What can hang from each mark:
J_108: J_224 J_492
J_601: J_211
J_633: J_78 J_124 J_699
J_492: J_78 J_124 J_314
J_485: J_224 J_381
J_381: J_63 J_601 J_935
J_935: J_211 J_485
J_314: J_224 J_935
J_63: J_211 J_699
J_78: J_108 J_124 J_271
J_211: J_381
J_124: J_492
J_435: J_271 J_670 J_699
J_271: J_78 J_435 J_633 J_699
J_699: J_63 J_271 J_435 J_633 J_670
J_670: J_633 J_699
J_224: J_108 J_211 J_314 J_492

Every row comes from one small tree of marks. Brackets hold a mark, then the marks that hang from it, in the order of their numbers. Every link used is in the known rows. Which tree was each row made from?
Each row is shifted at random along 5 fixed directions that mean nothing.
Known rows:
{J_699 {J_63 J_211} {J_633 {J_78 {J_108 J_492} J_271} J_124}}: [-143  -41  -18 -108 -130 -139 -372   25  -11 -222   66 -131 -175   -2
 -228  202   63  120  -23   53 -125   56  -87   30  -91 -180  -68  149
   86 -158   52 -252  108  132  140   80  134 -110 -183  -19  166  179
 -103  100  -69  -48   87  336 -181  -15 -177  -61   86 -154  -82  -87
  306 -276]
{J_211 {J_381 J_63 {J_935 {J_485 J_224}}}}: [  -6  -73 -114 -149  -19   34 -230  146 -222 -273   92  251 -237 -115
 -204  -32   -5   90    0  135  -43   21 -158   81  -11 -145   90  138
   58   14   79 -197  116  332  160  -49   96 -152 -246   90   61   29
   81   49  135   69   56 -283  -51   -5  237   81 -137  -39  160  -57
  188  -57]
{J_124 {J_492 {J_78 J_108} {J_314 {J_224 {J_211 J_381}} J_935}}}: [ 206 -195 -238  150 -110   84 -366  331 -285   48  261    1   49  -14
  348  -69 -347  135 -123  -13  257  138   23   81  -39 -481 -110  -44
  -54  299  321  -18 -333   87  -97 -168  210 -230   22 -252   71  110
  303   90 -123 -249 -115  226 -200  159   53  -83   59   26 -127 -256
  -66 -162]
{J_935 {J_211 {J_381 J_63}} {J_485 J_224}}: [ -54   29 -126   12  -28 -103 -135  111 -183  -81  179  246 -275  -27
  -70    3 -128  -55   -8  -63   -9  -40  -33  -57  -20 -192   -1   18
  -56  -24   71 -118  177   98   23   96  161   12 -237   82   84    7
 -118   62  124 -143   53  -36  -48 -182  109  -14  -95   29   61   47
    3  -17]
{J_271 {J_633 {J_78 J_108 J_124} {J_699 J_670}}}: [-148  -41  -30  -44 -123 -283 -138   57   -9  -67   48  131 -200   30
   43  154  -74  -45  -55  -15  -20   62  -16  -87   67 -263   94  141
   33 -160   85 -109  157   57   56  162  241   33 -195   -8  132  246
 -167   15 -147   37   51  185 -123  -95  -52  -18  101 -111 -138  -96
   99 -114]
{J_211 {J_381 {J_63 {J_699 {J_633 J_78}}} J_601 J_935}}: [  99  -51 -202  254  -61   -1 -131  376  -39  -15  240   27   97  -97
  580 -381   -1   61  -29   31  293  202  224 -218  -78 -399  318  158
 -181  487  357  324  176  -54   80 -123   56 -146  143  -60    5 -166
  -10 -144 -299 -169 -200   80 -249  341  439   44   15  187 -174 -400
  -71  -99]
{J_78 {J_124 {J_492 J_314}} {J_271 J_435}}: [ 125 -247 -346   78  -67   -9 -277  334 -199 -116   42  128  117  -49
  238 -185 -133  187   -5  132  104  198  239  -89    7 -432  -67  169
  -16  331  272  127  -47   98   81 -265   67 -198  157   -7  108   18
  184  -75 -303 -132   46    1 -307  183  289  115  118  -78 -111 -100
    2 -238]
{J_699 J_63 {J_271 J_78 J_435} {J_633 J_124} J_670}: [-170  -44   76 -317   71 -357   33 -221  209  112 -129  113 -287  194
  -58  206   37  -62  227  235 -104   88 -143 -208 -333   78  376  429
  220 -168   -3  -85  603  213  371  376  120  214 -325  180  104   45
 -464  -31  -39   13  162  -87    8 -201   14  162   54 -128  258 -401
  289    1]
{J_224 {J_108 J_492} {J_211 {J_381 J_601}} {J_314 J_935}}: [ 190    3   87   47  -36  -58 -169  -20  -80  228  138 -129 -145   82
  186  303 -196  -31  -70    6  166  134 -326  -76 -293 -142  -60    3
   21  -98  275  -51   46  -34  -37  145   51 -132 -240 -111  -51 -255
 -192   46   44 -179  -65  177   99 -161   16  -90  121    4  -25  -86
   95  -68]
{J_314 {J_224 J_211 J_492} J_935}: [ 288 -128  -30  -60  -18 -101 -108  196 -146  114  -77   26  -25   12
  124  -23 -141  151   15  102  145  104 -126 -141  -76 -177  145  222
  -94  294  259   37   -6  -37   80  -24    1 -153  -25    0    9 -113
   20  -53  -68 -280   43  103 -128   20   14   87  113  -71   -9 -306
   70 -157]
{J_485 {J_224 J_108 J_211 {J_492 J_124}} {J_381 J_601 J_935}}: [ 306 -170  -19   82   -4   82 -416  295  -23  -24  227 -200   46 -101
  104  102 -117   51 -159   -7  250  145 -231   47 -331 -230 -105   25
 -166  202  203 -128 -147    3   16 -253   48 -240  -15 -182   90 -267
  162   45  -85 -159  -42  144 -231  169  279  -90  107   55  -16  -77
  146 -222]
{J_699 J_63 J_633 J_670}: [-146   35  -50  -83  -48 -215  -89   86  -99  103  206  178 -260   93
  -79  158 -389  -66  -22  -51   56  -23 -166   25  -63 -195  108   84
   45 -180   32 -197   34  191   98   84  405  198 -227   35  198   20
 -147  142  242  -68  177  313  -13 -103  -62  -81    2   32  105 -364
   28  -32]
{J_108 J_224 {J_492 J_78 {J_314 J_935}}}: [ 148  -36  -47  -75 -102 -159 -173   51   -2   55  158  126 -232   39
   83  144  -20  175   -1   76 -100 -122 -178 -140 -100 -168  -33   37
  174 -147   45 -162  362  -24  126  224   16  -74 -192  -87   82  248
  -36   30  136  -56  -51   42  -70 -226  111   62  -26 -113   88   59
  210 -188]
{J_485 {J_224 {J_108 J_492} {J_211 J_381}}}: [  72   -8   82  -56  -20  -50 -175   43  -34  -55   91   25 -137   18
  -93  228  -61   83  -27   73   57  101 -257  -79 -256 -143  -96   61
   -5  -71  174 -144  142   21   75  103  -79 -180 -231   13  -18 -179
  -94  -13  102 -157  -19   81   99 -169  -64  -22   82  -39  -10   15
  206 -191]
{J_601 {J_211 {J_381 {J_63 J_699} {J_935 J_485}}}}: [  65   79  -73  132 -137 -133 -173  156  -89    1  411  166 -268  -61
   38   19 -173  -13 -148 -204   68  -53  -35  -10   19 -199  -84  -92
  -11 -139    7 -173   59  -86  -60   76  230   76 -209  -23  127   40
 -138  112  195  -59 -112  205   62 -172  230 -145  -75  172  -12  -58
   47  -68]
{J_699 J_435 {J_670 J_633}}: [  46   26  -56  -96  -28 -196 -152  183  -20  -25   79  192 -102  -23
  -26   52 -153  141  -59   58   23  -30  -16 -121  -79 -200   97  137
  -58   41   83  -99  260   22  170  -22    9  -48  -50  131  160   43
 -121  -27  127 -142   43  300 -101   83   81  -11  -24    1   -4 -316
  179 -223]
{J_224 {J_211 {J_381 J_601}} J_314 J_492}: [ 150   20    1   36   25 -141  -41   84  -39  323   83   39 -131  118
  232   53 -264  -75  -46   42  131   50  -90 -221 -141 -200  124   82
  -78  170  248  116  113  -42   71   17  -46  -51 -116   26  -18 -250
 -211  -65  -49 -204  -19   32   76 -181  -15   57  100  113   40 -142
  -59    0]
{J_485 {J_224 J_108 J_314} {J_381 J_63 {J_601 J_211} J_935}}: [ -16 -227    5 -150   52  103 -180   43   -5 -175   48   73 -176  -26
  -86  143   32   20  -22  182  110  148 -383   35 -261 -129  108  181
   -2   12  252 -107  194  264  160   41  179 -136 -325   52   17 -236
   48   54  -93  144  105 -290  129   27  190  155   29  -29  205  209
  224   54]
{J_271 J_78 {J_699 {J_435 J_670} {J_633 {J_124 J_492}}}}: [ -28  -61 -193  -38  -62 -139 -168  236 -143  125  147  193 -128   66
  235  -82 -338    8   -4   64  173   74  -37  -11  122 -274  -43  214
   18  106  204   41 -116  226   91  -77  451  127   -9  -12  202   56
   -2   -2 -145  -56   66  158  -20   67  257   75   -3   21   59 -400
 -121  -12]
{J_314 {J_224 J_108 J_492}}: [ 105  -55   72 -119  -24 -242  -19   35    4   76  -42  -35 -210  108
  -59  194  -72   55   15   63   27   71 -206 -148 -181  -81  130  172
    3    8  148 -103  114  -33  103  130  -56  -64 -181   86   -3 -100
 -193  -20   62 -144   68  119  -30 -178   50   26  118 -101  -22 -206
  176 -116]
{J_935 J_211 {J_485 J_224 {J_381 J_63}}}: [-129 -114 -197  191   -1   17  -59   54 -173   87  239   48 -124   44
  208  -11 -202 -194  128  -99  182  194  -76 -106 -180 -352   -1    8
 -163  -78  301  102  142   49 -101  190  329   25 -294    2  -19 -338
 -131   66 -120 -204  100  150  -92  -63   52   12   14   55  -29  163
 -165   95]
{J_78 {J_108 J_224} J_124}: [ -89 -195 -160 -149 -120  -39 -211  199 -242 -207  -43  226 -112  -71
 -104  -38  -67  288  -48  122  -65   16  -34  -59  120 -314   28  154
   90   30  132 -122   45  180  145 -101  103 -184 -111  116   98  173
  132  -38   33   46  133 -106  -64   19   13  123   38 -171  -33   81
  143 -214]
{J_670 {J_633 J_124 J_699}}: [ 133   47    8  -14  -96 -278 -124  211   54  -51   70  134 -151  -42
   80   57   32   81  -97  -23  -26 -123   90 -166   66 -288   38   57
 -138   82   90  -90  249 -142   98   49  -71 -124  -20   23  122  205
 -133  -96  -30 -115 -160  318 -137  -26 -121  -22   28  -20 -132  -53
  138 -271]
{J_78 {J_108 J_224 {J_492 {J_314 {J_935 J_485}}}} {J_271 J_633}}: [ 198  -34 -288   -9 -208 -248 -227  334  -78   15  202  186 -243  -12
  165 -181 -241  176 -158  -27  -57 -163  117 -157  374 -264   39  100
   87  223   18  -87   29   -4  122 -156  175  154   98 -104  269  296
   88  -23   30  -62  135  -98 -118 -108  157   92  -43  -79   41   55
  -76 -128]
{J_633 {J_78 {J_108 J_492}} {J_699 J_63 J_435 J_670}}: [-221  170  -47 -101 -128 -384  -78   -8  142  129   46  133 -227  146
  116  111 -104 -118    3   62  -87  -91  -17 -230   96 -205  320  152
   77  -85  112  -13  305   13  193  203  248  146 -162  102  180  230
 -335  -69  116    0   38  290 -149 -129 -304   85   23  -49  -51 -238
   52  -43]
{J_63 {J_211 J_381} J_699}: [-187   -9  -66  234  -91   12  137   39  -57  200  299   -9 -146   93
  395  -15 -151  -46   74 -129  247  180  -66 -207  -35 -286  -26   18
  -52  -58  362  129  180 -110  -78  258  186    1 -288  -55  -43 -183
 -357   20  -62 -146  -72  448  148 -131 -254  -28   74  147 -155  -62
 -146   26]
{J_633 J_78 {J_699 J_63 {J_435 J_271} J_670}}: [  -8  228   -4 -106  -78 -421 -130  116  211   47    9  262 -163   31
   16   40  -22    3  -49   53  -83 -174   50 -200   46 -135  293  125
  -17   61  -23  -77  320  -43  235  102  130   58   -9  146  229  330
 -246  -97   47 -107  -83  255 -237  -89  -48   35   40  -43  -32 -410
  168 -201]
{J_108 J_224 {J_492 J_78 J_124 J_314}}: [-184  -68  -51  -33  -70 -169    7 -181   98  365  248   -1 -418  255
  219  303 -138 -120  113  -24  -50  -95 -264 -184 -191 -230   -6  -19
  234 -459   98  -92  427   46   50  454  177  149 -470 -128   13  171
 -344   85  180   72   15  128  -26 -489 -215   84    5  -20  153  262
   -1   84]
{J_492 J_124 {J_314 {J_935 J_211}}}: [ 203 -140  -21  -70   14  -95 -221   30 -109  -51   69   98 -182   -1
  -42  214  -26   42   12   40   -1  -14 -160   -5 -203 -173  -22  -10
   62 -204   89 -227  242   30   38  195  132 -164 -270  -24   57  252
  -49  105   36 -115   -5  111 -146 -139   81  -38  -38  -82   65   83
  260 -215]
{J_601 {J_211 {J_381 J_935}}}: [  35   85  114  -13  -54 -300 -120   30   56  -26  254  219 -356  -12
 -127  234   -5   37 -153 -133  -40 -102 -156 -105   14  -50  -38  -40
   32 -258 -121 -266  269 -117   54  223   26   93 -281   59  105  190
 -247   50  296  -46  -90  118  166 -356  132 -101  -51  105   47   -4
  199 -116]
{J_124 {J_492 {J_78 {J_108 {J_224 J_211}}} {J_314 {J_935 J_485}}}}: [ 181  -80 -161 -198 -108 -139 -273   89  -85  -51   57  217 -247   42
  -64   20 -106  160  -44  179  -98 -187  -76  -50   47 -198   20  104
  167   43   77 -189  151  147  153    8   -9 -119 -156   -6  143  264
  112   64   41  -46   71 -198   -9 -201  120  142  -84 -109  146   13
  200 -161]
{J_314 J_224 {J_935 J_485}}: [ 145   11   37  -15  -66 -395   83    6   77  147   62   93 -324   53
  107  160   38   28   23  -89    8  -53 -100 -255  -20   -1  196  113
  -28  -62    8  -95  366 -195   57  326   18  147 -184   33   71  155
 -317    9   80 -176   50  120  -97 -273  103   -1   36  -69  -28 -112
   98  -51]
{J_63 {J_211 {J_381 J_601}} {J_699 J_271 J_435}}: [ -26  -36  -34  142  -74  149 -270  117  -48  -87  324 -148    1 -106
  116  158  -26  146   -2  -59  140  220 -195   40 -285 -147 -189   42
   -8 -104  198 -151  111   -6   10   80  248 -203 -222 -110   53  -79
 -163  115   39 -121 -124  519  -20  160   61 -181   87   28 -166 -241
  195 -231]
{J_670 {J_633 J_124} {J_699 J_63 J_435}}: [-166  -72  -72  -71  -85  -68 -177  146  -99   72  157   19 -193    9
   59  138 -260    1  -34    0   64  -33  -92   24   58 -325  -13   88
  -54 -103  196 -139   50  151   54    2  259   -7 -192   -2  163   33
 -194   31  208  -24  -27  525  -66   96 -271  -55   14    5  -45 -221
   22 -101]
{J_124 {J_492 {J_78 J_108}}}: [ 118 -225 -261  128  -77   91 -334  250 -231 -112  181  -49  172   -8
  185  -34 -159  144   41  130  155  268   51   12 -214 -521  -84   38
  -83  122  400   80 -100   78  -31  -82   80 -390  -24  -70  -47 -161
  235   -5 -231 -234  -45  229 -205  211  263   -1   62  -18 -203 -213
   97 -293]
{J_63 J_211 {J_699 {J_271 J_78} J_670}}: [-116   84  -57  -21 -116 -131   56   48   38  142  225   51 -282   78
  146   71 -194   95  -40  -86   52  -63  -88 -110   45  -96   10  116
  104 -119   97 -142  223    4   99  192  305  170 -251   -8  182   93
 -298   89   66  -66   33  329  190 -182 -122   -5  -11   32   77 -342
   14  -33]
{J_224 J_108 {J_314 {J_935 {J_211 J_381}}}}: [ 196  -17   68   31  -11 -150  -87   27 -127  101   53    8 -149   45
   88  196 -172  -12  -87  -40  127   90 -123 -111 -173 -163   31  -13
  -15  -26  211  -66   98  -93  -50  185   16 -133 -200   49  -27 -152
 -190   33  -17 -260  -62  174   85 -152   57 -107   89   -3  -48 -107
  114 -100]
{J_633 J_78 J_124 {J_699 J_435}}: [ -57   39  -94  -51  -98 -143 -216  185 -135  -44  -24  117  -51   -5
  212   21 -124  -34  -53   50   50  -37  176  -60  244 -401  163  121
 -100  190  212   41  -38  142   85   20  210 -118  -46   10  125  186
  -52 -115  -96  -78 -147  261 -274  137 -331   65   39  -66 -111 -267
  -70 -109]
{J_63 {J_211 {J_381 J_601 {J_935 J_485}}} {J_699 J_271 J_633}}: [-164  -13 -135   10  -74   37   -2   77  -15  120  260  -39 -297   40
  231 -105 -124  -40   49  -32  152   32 -168  -80   73 -109  198  182
   59   74  188  -10  134  173  105   69  408  131 -296  -30  110  -75
 -272   77   85    5   73  131  146  -21  -67   59  -71  114   97 -244
  -92  124]
{J_699 J_63 J_435 J_633}: [ 141   21  -13 -204   21 -272 -198  201   39 -185  -27  256  -57  -57
 -152  -75  -37  169    5  214  -60  -14   32 -158 -117  -96  189  259
    4  211   12  -87  352   69  331  -41  -87  -67   43  239  169   70
  -23  -81   59 -116   99   69 -138  113  245   81  -24  -38   57 -347
  317 -301]
{J_271 {J_435 {J_670 {J_633 J_124}} {J_699 J_63}}}: [  49   46  -71  -46  -78 -300  -57  238   -1   72  111  446 -171  -13
   24  -26 -111   70  -29   15   13  -81  -86 -144  104 -180   13   64
  -50   11   52  -85  212  -46  128  -29  169    1   -8   65  206  250
 -120  -49   -7  -15   -5  230 -100  -55  171   29   11  -28  -14 -175
  101 -179]
{J_63 {J_211 {J_381 J_601}} {J_699 {J_435 J_670} {J_633 J_78}}}: [-275    0  -54 -178  -67  153 -255  116 -216 -212  121  189 -238  -52
 -162   83  -99  130    0  128   68   18 -367  176  113  -91  -68  163
   91  -80  181 -235  -44  440  146  -38  432 -129 -339    2  190  187
  -39  161  101  138  128  226   96  122 -130   31  -74  -54   60 -264
  127  -24]
{J_224 {J_108 {J_492 {J_314 {J_935 J_211 J_485}}}}}: [ 257   44 -154   22  -79 -199  -96  140 -142  123   96   76 -146   74
  210  -64 -224  -14  -18   21   62  -54   14 -193    5 -255  123   22
  -16  150  218   40   88  -74   27   36  113  -42  -46   47   72  -33
  -76  -51   56 -275   12   94  -79  -92  131   43  -81  -21    6  -93
  -13 -132]
{J_78 {J_271 J_435 {J_699 J_63}}}: [ -87 -151 -245   26  -55  -24 -130  152 -140  136  119  184 -106   75
  192  -13 -329  -36   68   68  127  178    0  -51  101 -326  -15  199
   92   39  259   47   39  188   69   62  289  119 -129  -19  108 -100
 -104   -5  -73  -19  135   81   -7  -68  174  106   54  -69   47 -156
 -116   26]
{J_314 {J_224 {J_211 {J_381 J_601}} J_492} {J_935 J_485}}: [ 321  -82   -7  -47  -15  -50 -277  139 -174   31    4  -21  -88  -52
   -8   78  -28  131   40   95   74  105 -255  -26 -243  -41  105  167
  -71  189  155 -110    2   33   68  -27    8 -216 -119  -53   16  -89
  -29   27   60 -255   22   40 -182   21  201  -16   54  -97  -18 -241
  194 -184]
{J_78 {J_108 {J_224 J_492}} J_124 {J_271 J_633 {J_699 J_670}}}: [-178 -272 -241    2 -126 -107 -107  126  -71  186   45   25 -165  106
  136  -46 -258   41   35   13   53  211  -68 -146   38 -297   71  283
  155  -24  198   41   32  110   68   -2  322  151 -132    0  109  -70
 -169    4 -173   49  265    1  -25 -129   66  115  211 -116  -26   54
  -72   -5]
{J_699 J_63 {J_435 J_271} {J_633 {J_78 J_108 J_124}} J_670}: [-430  -88  -48 -244    6 -283   16 -179  155  132 -149   90 -229  204
  -55  105  -52 -104  193  180  -11  144 -162 -204 -138 -134  428  328
  148 -197  133   36  373  268  260  251  332  153 -312  279   92   95
 -386  -21  -74   67  276   79 -113  -83 -195  169  121 -107   52 -275
  153   42]
{J_314 {J_224 J_108} {J_935 {J_211 {J_381 J_63 J_601}} J_485}}: [ 241  -21 -114  163  -70 -131 -194  244 -179   37  150   10  -97  -62
  284  -66  -90   42  -60 -110  183   89  -12 -107 -163 -190  124   54
 -154  298  202   17   13 -110  -60    1  104  -79    3  -72   48  -37
  -81   15   -5 -320  -80  135 -287   74  368 -116   14    0 -133 -261
    1 -109]
{J_935 {J_211 {J_381 J_63 J_601}} {J_485 {J_224 {J_492 J_124}}}}: [ -91   -6 -138  -21    3 -124 -120   63  -83   96  181  101 -361   70
   12   57 -113 -187   25  -48    5  -90 -141  -80  -73 -127   86   69
  -35  -11   83  -90  189  140   61   64  226   98 -276   19  103   20
 -248   77  157  -41  123  -85 -156 -237   88   44  -98   65  151   74
  -58   95]
{J_633 {J_78 J_271} {J_124 J_492} {J_699 J_435}}: [ -22   81  -39 -132  -98 -346 -247   87  141 -139 -106   57 -183   25
  -15  134  198   41  -52  107 -146 -123  162 -153  166 -182  129  202
    3   85   39  -71  233   33  205   77  -67  -84  -33   76  162  294
 -213 -108 -119  -17  -93  134 -264  -96 -211  108  106 -124  -95 -142
  164 -199]
{J_211 {J_381 J_63 J_601 {J_935 {J_485 {J_224 {J_492 J_78}}}}}}: [  95   27 -131  -50   19 -284   44  169  188   70   53  218 -255   28
  253 -269  170  -13   18  149  -35 -101   97 -387    2  -81  441  250
  -26  424   91  167  587   -8  308   27 -261   43   -1  155   61   95
 -215 -182  -66   10   -2 -454 -181 -122  387  271 -129  104  160 -131
   55   30]
{J_699 J_63 J_435 {J_633 {J_78 J_271}}}: [-289 -137  -87   -3   14  -92  -64 -102   21  147   30 -111  -76  166
  166  169 -177 -163  208   88  127  313  -54 -131 -178 -300  251  266
   19 -154  298  150  229  191   88  313  267   77 -296   90  -22 -276
 -329    9 -144 -108  145  351 -126   33 -134   55  171  -32  -66 -277
   -9   62]
{J_670 {J_633 {J_78 {J_124 J_492}}}}: [-207 -148 -116 -170  -82   10 -285   76 -261 -200   15   38 -213  -21
 -201  195  -80  118  -28  109   -7   11 -165  138   80 -326 -111  142
   30 -185  179 -207  -61  336   54  -31  182 -198 -265   22   93   27
   24  109   36   43  103  248  -30   48   18   19  -16 -144  -19  -97
  145 -129]

Write each row's tree:
[ 172  -59 -149  136 -104   -4  -76  283  -21 -142  187   89   35 -130
  259 -303   77  197  -16   45  123  129  111 -199 -120 -275   58  160
  -77  249  290  125  301 -156   94  -47  -56 -217   39   31   26  -92
   11  -62 -259 -139 -124  129 -137  151  356   65   -4   96 -102 -197
  167 -248] : {J_381 {J_63 J_211 J_699} J_935}
[  62  -30 -117   26  -91 -280  -53   96   62  121   73   17 -148  100
  363  -11  -16   11  -39   46   61  -49  117 -289  113 -320  262   56
    3  101  212  101  294 -111  102  147   41  -11  -43  -16   74  259
 -148 -109 -138 -104  -32  100 -186  -76  -61  113  -18  -18  -65  -40
   -2 -108] : {J_633 {J_78 {J_108 {J_492 J_124 {J_314 J_935}}}}}
[ 335  -30   17  -30  -61 -167 -249   60   39   -1   60  -44  -62  -32
  -86  172  -34  125  -71   45  -62   30  -35 -146 -421 -152 -110    5
  -11    5   71 -130  274 -165   56   81 -221 -240  -76   69   45 -106
  -34    0 -142 -252  -24   67 -124 -141  206  -53  122  -93  -63   97
  334 -339] : {J_935 {J_485 {J_224 {J_108 {J_492 {J_78 J_124}}} J_211 J_314}}}
[-150  -96 -108 -131  -41 -274   57   25   63   76 -101  223 -350   84
  -12   43   21   75   12   66 -102  -30   -2 -247  211 -131   86  221
  179  -85   40  -50  406   75  200  199    6  164 -196  209  111  215
 -300  -67  -34  151  202 -169  100 -345   18  214   53 -136   78  140
   45  -13] : {J_78 J_124 {J_271 J_699}}
[ -71   45  -85  -68   -1 -148  -74   96  -13   11   82  232 -234   51
   92 -150  -76   17   50   78   53   29  -26 -168  -22 -130   59  175
   64   50  128   18  311  117  154  113  152   51 -170  148   78   51
 -200  -31  -36  -72   19  -26   41 -121  223   96  -58   52   73 -258
   52  -17] : {J_935 {J_211 {J_381 {J_63 {J_699 {J_435 {J_271 J_78}} J_633}}}}}
[-120  -95  -99 -137   -3  -56 -113   25 -154   -6   53  185 -327   42
  -26  117  -63  -55   39   69  -10  -18 -256  -30   90 -152  141  169
   54 -172  144 -102  177  263  109  137  296   32 -358   37   57   58
 -117   47  193   40  126 -132   28 -170  195  132 -130  -32  167  -72
   43   76] : {J_381 J_601 {J_935 J_211}}
[  63   12   95   -6  -17 -201 -279    6   97  -66  238  116 -129  -45
  -43  159  -30   88   42   59    2  231 -216  -41 -468   64 -178  244
  138 -208  -14 -230  430  -18  155  247   62   54 -179  -38  146   10
 -289  100  -69 -115  -29  307   21  -75  585 -156   38  -38    2 -320
  415 -277] : {J_271 J_78 J_633 {J_699 {J_63 {J_211 J_381}} J_435 J_670}}
[ -74 -126  -85 -159 -107 -221 -115   82  -14  -56  -79  168 -200   60
   79  -34  -42    8   11  161  -74   -2   -4 -174  156 -277  213  270
   95   77  156    2  183  124  174   61  141  -39 -143   37   99  215
  -72  -82 -207   79   66  -95  -85  -91  -67  189   85 -156  -25   69
   76  -75] : {J_271 {J_633 {J_78 {J_108 {J_224 {J_492 J_314}}} J_124} J_699}}
[ -16 -291 -184   39  -82  -45 -267  134 -104 -112   70  -21  -32  -10
   40   90  -69  135   -7   40  -11  265   58  -41  -81 -386 -140   97
   79  -92  172  -68  130  100   20   94    5 -173 -143  -19   25  130
   49   33 -291    7  109   68 -194   -1  180    1  134 -148 -161   33
  159 -221] : {J_492 {J_78 J_108 J_124 {J_271 J_633}}}
[  99  -57  -75  -20  -43 -305   -3  116  258  151  154   21 -280  144
  231   80  -80  -27  -78   -7   19  -75   45 -275  -27 -203   56   81
   55  102   73  -30  391  -87  151  166  -99  149  -68  -53  134  200
 -196  -54 -112  -19   47  -33 -106 -287   -2  102   45    3   84  113
   23  -64] : {J_485 {J_224 {J_108 {J_492 {J_78 {J_271 J_633}} J_124 J_314}}}}
[ 233   39  -81   77  -32 -317   -5   83  166  252  152  -39 -214  121
  419  -14    0  -76   -4   16  110  -81  -44 -342 -124 -146  232   16
  -26  164  169   87  380 -179  119  113  -45   67  -41  -23   83   50
 -269  -99  -21 -103    1   22 -168 -138  142   96  -53   34   29   76
   -4  -65] : {J_224 {J_108 {J_492 J_124 {J_314 {J_935 {J_485 {J_381 J_601}}}}}}}
[   1  -19   42  -12   -8 -232  -73   62  125  -34  250  110 -308   24
  -73  217  -57  -55 -102  -66   -7  -49 -204  -89 -118  -95 -129   -8
    8 -188  -19 -248  300  -24   98  131   71   94 -225  -13  139   90
 -104  115   19   66   64   39   -8 -246   95  -24   40   12   95  174
  144  -36] : {J_485 {J_224 {J_492 J_314}} {J_381 J_63}}
[  79 -114  -65   13   27  -43  -64  167  -73  -34   62  171 -118  -41
  173    2  -17   42  -32   52  120   71  -83 -140 -102 -183  143  134
 -100  206  243   42  281   32   93   76  116  -92 -110   18   30  -30
  -50  -16 -123 -123    4 -119  -56    3  136   78   39   19   54    8
   48  -19] : {J_485 {J_224 {J_314 {J_935 {J_211 {J_381 J_63 J_601}}}}}}
[ -56 -122   -7 -104  -25   55  -14   13  -33 -148   22   50 -110   23
  -46   -3   59  144  173  190   70  170 -207 -109 -200 -132   43  247
   46  -49  299  -25  336   91  152  188   93 -198 -309  104  -17 -155
 -149   24 -134  -63  110  186  153   -4  -75  121   37  -50  -18  -64
  249 -170] : {J_63 J_211 {J_699 J_633}}
[-151   96  -29  -12  -69 -202  -18   64   28  134  307  171 -354   95
  102   66 -278  -23  -97 -124   88  -64  -81  -65   20 -134   60   65
   94 -121    5 -142  177   66   83  181  377  292 -275   34  175   81
 -287   98  180    7    9  174  248 -224  -26  -48  -33  155  141 -288
  -37   74] : {J_601 {J_211 {J_381 {J_63 {J_699 {J_271 J_78} J_633 J_670}}}}}
[-168  -77  -76  -35  -71 -214 -101  -73   15  109  108  -44 -323  167
   10  319  -35  -73   27  -37  -53   -5  -63  -56   -5 -241  -97   49
   94 -303   90 -136  160  119   25  280   66   37 -322  -46   45  131
 -263   84   -8   28   35  156  -78 -342 -180   24   82  -56   14   -3
   40  -14] : {J_633 {J_124 {J_492 {J_78 J_271}}}}
[  27 -109  -83 -106    0   49 -216  129  -98 -347    4  177  -63 -107
  -95   -1  197  232   81  255  -49  109 -178  -45 -248 -151   -3  248
   -8   55  235  -70  388  173  227   17  -63 -320 -159   77    9   37
   44  -10 -112   18   47 -116 -122   96  355  141  -63 -108   33  -61
  352 -260] : {J_381 {J_63 J_211} J_601}
[-106   27  -38   56  -61  -97 -244  180  -28    1  354   42 -166  -50
  128   37 -218  -21  -96  -98  142   72 -138   -2  -60 -139  -37  121
  -15   34   56 -125   51  102   88  -39  308  121 -106  -73  209   39
 -134  120  178  -75    7  397 -138  103  159 -144  -19  143    0 -388
   47  -67] : {J_699 {J_63 {J_211 {J_381 J_601 J_935}}} J_435 J_633}
[ 117 -112    2   67   18  -18  -46  104 -116  125  -34   -8   28   62
  262  -21 -122   82   83   94  237  286  -73 -202 -317 -288  188  151
 -123  259  386  169   69  -35   28   98 -135 -229 -121   39 -144 -319
 -120 -126 -130 -319  -81  114  -22    8  -63   38  165   -8 -133 -207
   33 -118] : {J_314 {J_224 J_108 {J_211 J_381}}}
[ 111 -158  -95  -22  -70   40 -286   53  -88  362  161  -90 -195  124
   71  216 -410    1  -60  -12   56    4 -185   22 -198 -297 -183   26
  155 -137  162 -129  -42   91  -26   83  146  -33 -260 -143   64 -147
  -80  130  -39  -87   33  150   15 -304  -62   -3  173  -34  130   61
   -2  -35] : {J_108 {J_224 J_211 J_314 {J_492 {J_78 {J_271 J_699}} J_124}}}
[ -42   56  -91  128 -101 -104  -61  196 -110   38  323  233 -200    4
  159  -38 -231   18 -118 -137  138  -24   20  -86   93 -303  -58  -51
  -49    9  144  -38   71  -55  -20   77  203   60 -162   12   91   27
 -136   29  119  -54  -88  220  131 -137   -3  -48  -29  169  -26  -62
  -75  -39] : {J_601 {J_211 {J_381 {J_63 J_699}}}}
[ -99 -103 -204    3  -58   74 -148  135  -78   45  204   13 -190  -21
  125  -37 -106   -9   21   -7   90   61 -176    8 -144 -240  170  173
   18  -90  231  -48  194  164   74   23  423    0 -256  -28   90  -93
 -132  110   53    6   39  139  -51   87  270   22  -62   50   91 -260
   70   20] : {J_381 {J_63 {J_699 J_271 {J_670 J_633}}} J_601 {J_935 J_211}}
[ 126  -41 -307  129  -69 -190  -92  362  -64  159  149  258   63   10
  400 -276 -254  138  -32   19  175   71  146 -195   90 -387   17   67
 -116  284  232  211  -58  -14   71 -232  291  -37  226   63  166  198
  110 -123 -276 -210  -40  154 -271  142  356   89   55   65  -96 -363
 -126 -172] : {J_699 {J_435 {J_271 {J_78 {J_124 {J_492 J_314}}}} J_670}}
[-263    4 -120   -7  -63   41 -169  102 -217   -3  -30  148    5   16
  183  -55  -99  -57  123  118   94  134  -51  -11   67 -379  199  159
  -86  154  378  118  -75  274   85   38  354 -226 -179   41   62  103
 -123  -63 -160  -68 -100  367 -242  208 -526   86   65  -46 -101 -247
  -57  -45] : {J_633 J_78 J_124 {J_699 {J_63 {J_211 J_381}} {J_435 J_670}}}
